Here is a tiny trained network, its code and every weight. The questions are about switching its units off for an input and a class, where a switched-off unit gives its printed mean instead of its output.

import numpy as np


def w(rows, s, z=0):
    codes = np.array(rows[::2]) - 128.0
    scale = np.full(codes.shape[1], s)
    scale[-1] = z or s
    return codes * scale


def norm(h):
    return h / np.sqrt((h * h).mean(-1, keepdims=True) + 1e-5)


def f(y):
    return np.maximum(y, 0)


def log_softmax(a):
    a = a - a.max(-1, keepdims=True)
    return a - np.log(np.exp(a).sum(-1, keepdims=True))


def net(x, mask):
    res = np.array(x, float).reshape(1, 5) / 4 @ E
    u = 0
    for l in range(3):
        y = f(norm(res) @ A[l][:, :-1].T + A[l][:, -1])
        res = res + np.where(mask[u : u + 5], y, B[l][:, -1]) @ B[l][:, :-1]
        u += 5
    return log_softmax(norm(res)[-1] @ U[:, :-1].T + U[:, -1])


A, B = {}, {}
E = w([
[127,127,122,127],'x0',
[230,203,200,135],'x1',
[74,254,75,141],'x2',
[127,129,128,126],'x3',
[47,220,240,86],'x4',
],0.0042)
A[0] = w([
[73,65,3,84,179],'0.n1',
[187,121,69,71,156],'0.n2',
[56,121,118,67,37],'0.n3',
[19,67,153,75,48],'0.n4',
[115,138,51,212,4],'0.n5',
],0.0073,0.0033)
B[0] = w([
[164,223,216,22,253],'0.n1',
[178,72,205,187,182],'0.n2',
[146,100,167,203,154],'0.n3',
[51,87,43,202,187],'0.n4',
[68,219,2,166,159],'0.n5',
],0.0069,0.0058)
A[1] = w([
[44,95,122,102,153],'1.n1',
[183,111,93,174,135],'1.n2',
[136,106,209,59,171],'1.n3',
[137,104,110,63,1],'1.n4',
[158,107,40,2,136],'1.n5',
],0.0091,0.0046)
B[1] = w([
[91,31,55,227,206],'1.n1',
[121,60,144,207,176],'1.n2',
[163,52,152,89,254],'1.n3',
[182,68,198,104,133],'1.n4',
[126,184,254,38,192],'1.n5',
],0.0079,0.0052)
A[2] = w([
[110,72,78,134,253],'2.n1',
[151,75,127,169,102],'2.n2',
[254,195,49,193,191],'2.n3',
[110,211,179,70,109],'2.n4',
[182,106,70,36,80],'2.n5',
],0.0074,0.0029)
B[2] = w([
[174,253,120,118,253],'2.n1',
[101,140,91,154,216],'2.n2',
[51,19,10,141,220],'2.n3',
[168,212,137,76,249],'2.n4',
[21,198,234,133,163],'2.n5',
],0.0079,0.0035)
U = w([
[188,69,202,55,183],'0',
[60,47,11,205,216],'1',
[129,243,101,62,170],'2',
[33,189,57,197,67],'3',
[214,2,112,210,3],'4',
],0.0095,0.004)

Each question gives the input, the list of numbers given to net, and the class t.
The units are the neurons (one row each of A and B). Each row of codes is followed by its name. A weight is (code - 128) times the scale printed after its matrix; where a second scale follows, it is the last column's (A, B and U).
mask holds one flag per neuron, layer by layer. A switched-off neuron (its flag False) gives its mean, the last column of its row in B, instead of its output. The means were averaged over made-up inputs and are rounded, as every weight is.
A unit's drop is (log p(t) with every unit on - log p(t) with that unit switched off) / (log p(t) with every unit on - log p(t) with every unit switched off).
The circuit of an input: a set's keep is (log p(t) with only the set's units on - log p(t) with every unit switched off) / (log p(t) with every unit on - log p(t) with every unit switched off). Starting from the 12 units with the biggest drops (on a tie, the unit counted first), units are removed one at a time, each time the one whose removal leaves the highest keep (on an exact tie, the one counted first), for as long as the keep stays at least 0.8.
circuit, biggest first: the units of the circuit, biggest drop first
most important unit: the unit with the biggest drop
k most important neurons: the k neurons with the biggest drops, biggest first
k most important neurons of layer l: the k neurons of layer l with the biggest drops, biggest first
drop of u: that unit's drop, to one decimal
input [-3,0,3,-4,-8], class 2: circuit, biggest first : (0.n1)
input [6,-2,-7,1,1], class 1: circuit, biggest first : (0.n4 1.n1)
input [4,-2,0,-5,1], class 1: 2 most important neurons of layer 2 : (2.n4 2.n5)
input [-8,-2,-7,-6,7], class 1: 2 most important neurons : (0.n4 0.n1)
input [-7,1,-4,6,0], class 4: 4 most important neurons : (0.n1 1.n5 2.n4 1.n2)
input [-4,4,-6,-7,-1], class 4: 3 most important neurons : (0.n1 1.n5 1.n2)
input [-1,6,-2,-5,-3], class 4: 2 most important neurons of layer 1 : (1.n1 1.n2)
input [-4,0,-7,-1,7], class 1: 3 most important neurons of layer 0 : (0.n1 0.n4 0.n2)
input [1,0,3,5,5], class 3: 4 most important neurons : (0.n1 1.n5 1.n1 0.n2)
input [6,0,-8,-3,6], class 1: 2 most important neurons of layer 0 : (0.n1 0.n4)
input [-6,2,0,-6,0], class 4: 2 most important neurons : (0.n1 0.n5)
input [3,0,-7,-3,2], class 1: 2 most important neurons of layer 2 : (2.n4 2.n2)
input [-3,-4,-5,-7,1], class 1: 2 most important neurons of layer 0 : (0.n4 0.n2)
input [-6,3,8,8,-5], class 1: circuit, biggest first : (2.n3)
input [3,-1,-8,8,-8], class 0: 3 most important neurons of layer 0 : (0.n1 0.n4 0.n3)
input [-3,-2,-6,-8,-6], class 0: drop of 2.n1 : 0.0
input [3,7,-2,-2,0], class 4: drop of 1.n3 : -0.1
input [0,-3,-3,-5,-5], class 0: drop of 0.n1 : 0.1
input [-7,8,-2,4,-1], class 4: drop of 1.n5 : 0.3
input [-7,0,-5,1,6], class 1: most important unit : 0.n1
